In the rows, 128 means zero.
Each row is followed by its class.
[106 124 134 132 163 146 116 136 129 140 162 133 134 117 125 127 115 136
 131 127 154 133 143 119 125 131 138 133 118 139 130 139  92 128 109 124
 112 116 126 122 128 111 117 135 130 130 144 144 130 110 139 115 110 134
 134 136 152 132 129 146] : <81>
[120 120 152 126 249 183 114 130  95 167 161 145 158 116 161 153 125 131
  62 134 171 129 145 161 138 134  86 128 121  97 118 152  43  87 107  46
 182 147 124 109 140  98  98 138 128 118 120 122 144 156 148 111 112 125
 120 131 141 120 128 110] : <73>
[103 131 147 132 119 166  88 138 150 152 188 167 148 110 150 123 134 164
  79 130 142 149 130 126 124 129  12 119 124 140 138 122  62 126 133 252
 130 117 125 129 127  81  87 140 116 128 173 157 130  72 141 105 126 168
 188 160 191 132 124 130] : <60>
[119 115 151 133 179 175  83 131 131 161 163 160 157 106 154 157 130 137
 100 133 149 149 136 151 127 126  38 127 125 116 130 147  60 121 128 162
 159 119 122 117 133  95 104 139 127 119 147 140 140 118 149 110 124 137
 157 138 171 128 125 121] : <66>
[142 109 149 142 159 157  90 145 159 143 146 149 164 111 139 121 115 126
 153 141 152 144 112 130 119 124  56 130 123 114 126 138 108 144 134  86
  90 101 131 118 121 120 140 130 139 126 126 127 132 142 166 112 117 120
 169 138 158 137 122 137] : <81>
[127 106 165 145 207 196  65 141 154 170 178 169 180  92 159 148 119 138
 118 140 167 154 131 148 119 122   8 133 119 109 126 149  54 136 131 123
 128  99 125 108 129  92 115 142 141 115 144 143 138 125 172 105 114 127
 175 146 187 133 126 123] : <60>
[137 112 146 131 105 164 113 152 136 135 168 162 148 101 140 113 119 144
  86 135 159 130 125 134 124 147   7 125 122 127 132 129  75 119 145 213
 142 143 126 121 135  88 100 142 122 127 161 148 129 100 118 118 118 149
 188 153 148 126 113 138] : <60>
[ 63 146 134 130 222 162  84 137 140 156 207 150 153 120 152 127 121 159
  85 127 167 140 146 130 126 124 107 135 120 139 129 134  41 117  90 144
 102 102 126 121 123  82  84 130 129 129 163 155 140  76 180  97 125 166
 136 156 202 134 137 144] : <78>
[123 130 129 140 180 142 114 134 157 136 145 131 149 132 138 104 115 135
 147 131 149 129 117 120 117 115 136 130 125 118 128 129 123 135 115  34
  63  99 128 122 115 146 142 115 137 132 121 120 131 139 171 119 122 126
 133 136 150 138 132 146] : <81>
[ 96 125 145 144 141 169  71 143 175 148 201 168 162 105 147 113 114 148
 121 131 159 152 125 115 120 126  27 133 119 141 136 128  61 148 125 210
  72  86 125 127 120  87 103 132 129 121 174 161 132  71 173 100 124 165
 198 158 211 141 124 154] : <59>
[127 113 149 150 161 158  70 137 173 151 159 152 163 107 135 125 121 140
 171 135 146 154 120 125 116 115  61 130 121 125 130 143 103 159 133 123
  75  79 128 119 124 116 139 131 149 123 142 142 138 115 172 106 120 125
 175 139 184 140 127 141] : <59>
[101 139 134 124 158 144  95 124 128 145 148 144 135 125 145 153 141 142
  95 129 127 147 137 140 129 127  92 136 127 131 131 130  84 120 125 202
 160 118 124 130 129  98  98 136 123 124 151 142 132  94 142 114 131 147
 132 144 171 131 133 113] : <84>
[105 134 146 120 239 173 111 126  92 157 159 143 147 126 164 163 141 139
  40 132 159 127 151 161 140 130  93 126 129 100 117 143  43  90 108  86
 195 151 127 117 137 100  85 138 123 116 125 125 142 139 147 118 116 138
 113 136 148 116 133  99] : <78>
[ 88 130 144 132 217 195 106 167 150 143 233 163 183 123 178  74 106 174
  12 137 222 114 124 127 128 149  12 118 124 117 116 122   5  85 106  77
  87 135 125 108 124  72  67 118 113 131 158 142 136  98 170  93 105 183
 187 179 185 129 126 170] : <59>
[150 103 137 132 184 129 156 138 109 136 114 116 133 119 119 127 113 107
 149 129 153 110 132 135 129 134 178 134 124 110 119 153 132 110 118   4
 125 143 134 111 138 145 151 131 139 136  99 110 132 181 123 135 116  97
 100 110  87 121 130 136] : <73>
[107 122 142 136 161 170  94 144 144 149 190 159 158 105 145 121 117 154
  95 131 169 132 131 123 119 135  56 131 114 137 129 139  58 125 121 169
 105 115 128 118 130  87  98 134 128 126 162 153 132  87 188 107 124 159
 174 154 184 138 125 149] : <66>
[109  89 147 145 120 188  92 167 158 152 230 175 162  77 130  94  94 151
 122 133 191 131 137 109 110 154  20 133 106 155 143 143  38 137 125 226
  69 112 128 111 135  65  93 148 126 135 190 173 126  64 132 100 120 171
 223 168 194 136 118 183] : <59>
[ 88 134 141 134 201 163  90 140 144 154 191 150 155 117 152 138 124 150
  93 131 162 144 139 132 123 121  92 132 120 131 126 136  54 122 104 143
 111 105 124 118 126  87  96 129 135 123 156 153 133  91 168 102 127 155
 151 151 193 135 134 137] : <66>
[ 89 149 134 124 240 155 109 132 131 139 165 136 156 148 168 118 134 145
  58 131 167 122 128 140 135 126 115 125 135 106 116 122  66  96 109  26
 110 117 126 119 116 114  98 110 124 126 115 122 135 133 175 112 118 142
 116 148 160 126 135 126] : <81>
[155 106 147 138  89 165  98 142 157 138 154 159 153 101 139 122 121 134
 129 133 142 143 115 122 126 131   4 125 124 124 130 130 102 140 154 201
 132 127 131 126 130 109 124 141 125 121 146 143 129 116 124 118 122 134
 196 143 152 133 109 127] : <60>
[106 123 151 123 234 190 104 148 111 156 192 158 160 111 166 126 120 146
  33 134 195 125 143 147 132 142  52 130 116 107 121 141  21  85  95  81
 154 144 125 107 129  82  85 135 118 124 140 147 138 122 158 108 113 150
 154 156 157 122 127 137] : <73>
[101 133 136 134 157 157  84 127 148 144 163 152 145 118 148 137 131 147
 103 129 137 147 129 129 123 120  59 125 126 130 130 127  79 123 124 195
 129 109 127 164 127 103 101 133 129 126 153 148 135  88 153 110 127 150
 157 147 182 130 129 124] : <59>
[ 86 140 145 136 235 157  77 120 138 162 162 146 153 126 160 157 140 145
 110 139 143 157 139 144 128 107  96 135 126 109 125 140  65 129 103 111
 127  92 125 120 122 104 103 135 140 119 134 139 145 109 188 108 123 136
 125 139 190 133 138 111] : <63>
[101 116 155 139 252 193  88 141 120 157 187 154 173 110 161 137 117 140
  83 134 192 136 143 149 130 123  82 136 118 103 121 165  27 104 103  29
 130 117 124 106 130  89 101 137 137 122 127 137 147 134 181 102 107 128
 137 140 179 127 132 131] : <73>
[149  96 146 124 117 193 163 187 109 125 200 152 153  97 143  60  86 141
  14 135 233  76 123 123 128 182   4 126 121 116 122 125  33  73 136  92
 129 203 132 109 143  86  85 132  95 136 153 125 123 138  92 121 100 163
 201 162  99 112 112 172] : <78>
[ 75 134 143 131 212 165  85 131 135 157 184 153 142 125 156 142 129 146
  90 131 159 146 137 143 128 122  83 134 124 124 124 135  55 116 110 139
 122 102 124 120 126  92  92 127 133 122 148 148 139  92 171 104 122 154
 154 150 192 134 132 131] : <63>
[115 124 139 130 138 161 115 149 141 136 178 150 148 113 143 105 117 148
  87 130 167 127 127 125 125 134  59 126 118 135 131 129  72 118 121 161
 107 131 126 120 128  96 100 130 118 129 155 144 126  99 138 109 120 155
 175 155 159 135 122 153] : <60>
[111 113 133 135 144 149 125 150 132 138 178 138 137 106 117 101 106 137
 124 129 168 112 138 110 121 138 132 136 120 147 134 136  83 127 111 130
  86 124 127 116 130 103 111 134 130 138 152 150 127 101 129 112 119 146
 155 141 152 131 128 170] : <84>
[ 99 131 141 135 185 159  82 131 148 155 174 152 152 115 144 134 125 142
 125 131 145 149 135 128 123 118  78 132 122 132 129 136  74 138 114 160
 110  93 124 121 123 103 110 135 135 123 152 146 138  94 172 107 126 141
 150 147 191 137 133 133] : <66>
[102 124 135 130 204 165 129 149 134 136 188 139 149 123 140  92 105 139
  87 130 196 111 127 118 126 142 124 130 122 127 120 134  62 103  98  38
  76 129 120 108 127 103 104 122 124 137 133 139 131 122 159 111 114 148
 144 150 149 130 132 165] : <73>
[127 112 152 136 167 184 102 151 140 151 183 164 162  99 152 117 109 141
  80 136 181 130 124 133 123 141  27 127 123 120 129 139  48 111 126 135
 127 128 128 113 131  85  94 140 121 125 151 145 135 118 141 107 113 148
 182 151 161 128 119 146] : <82>
[146 104 150 137 159 178  98 144 129 156 154 164 160 100 151 148 121 137
 108 137 155 145 132 147 121 129  23 128 121 107 126 145  73 125 138 147
 162 125 123 115 133 100 122 148 130 121 145 137 139 129 138 114 116 125
 171 139 155 126 119 121] : <78>
[135 118 141 134 165 159 115 142 139 134 140 143 154 121 149 120 122 132
 104 132 160 128 121 138 125 127  64 126 128 106 126 130  99 119 131  73
 121 131 130 121 124 123 123 126 124 125 119 120 135 148 136 120 114 124
 151 140 138 129 121 126] : <82>
[102 160 133 126 162 146  71 107 152 138 137 149 147 153 199 158 164 155
  76 138  98 166 120 153 137 106  29 124 142 112 123 112  94 131 139 215
 160 102 119 143 113 113 100 119 122 113 135 133 137 101 176 113 134 149
 139 146 191 135 138  78] : <66>
[ 94 131 142 119 155 148 121 139 113 138 169 135 132 121 135 126 123 140
  76 127 156 122 140 128 131 136 108 128 122 136 130 133  71 103 111 163
 142 138 127 126 137 101  93 134 118 130 149 145 133  96 129 114 122 156
 140 144 148 126 129 141] : <78>
[ 93 153 124 119 203 134 119 118 107 135 143 124 128 144 144 150 145 135
  88 122 129 132 143 141 138 119 167 134 130 122 123 136  96 106 104 101
 149 127 122 129 123 120 107 123 127 124 124 129 138 121 150 123 132 136
  91 131 148 131 143 111] : <81>

Each row is followed by its class. Each block has new classes.
[130 112 122 144 126 127 122 121 138 135 130 115 140 139 151 113 127 127
 132 117 107 149 122 122 126 130 123 136 132 135 118 132 135 157 145 134
 145 125 126 135  73 111 157 116 118 107 167 126 136 137 140 107 111 122
  95 123 122 136 130 111] : D
[117  97 123 126 158 111 133 139 108 144 144 116 135 134 158 143 160 113
 161 131  75 100 137 144 130 111 138 124 133 116 148 140 141 143 140 118
 145 104 119 124  68 108 136 128 144  70  72 129 126 159 127 169 169 112
  90 139  94 111 147 131] : A
[128 103 116 137 155 121 123 130 107 147 144 141 141 113 163 105 101 135
 180 125  87 118 143 138 136 110 137 126 111 116 125 139 146 174 140 124
 152 100 116 137  19 103 155 111 156  41 114 127 130 119 127 175 182 133
 106 147 107 116 152 100] : A
[128 123 120 121 130 121 134 125 122 132 129 119 136 117 137 111 123 139
 163 139 134 134 118 139 148 146 138 129 127 125 125 136 129 147 130 127
 118 118 129 127 124 117 128 130 129 110 158 133 116 150 134 155 154 130
 110 143 127 132 125 118] : J
[131  99 114 119 154 111 144 147 110 140 136 140 110 124 135  89 115 149
 181 127 100 123 141 121 106 109 147 126 121 114 137 139 135 150 121 125
 125 105 135 137  96 135 127 110 134 100 107 127 153 114 100 187 154 139
 123 129  88 113 140 111] : A
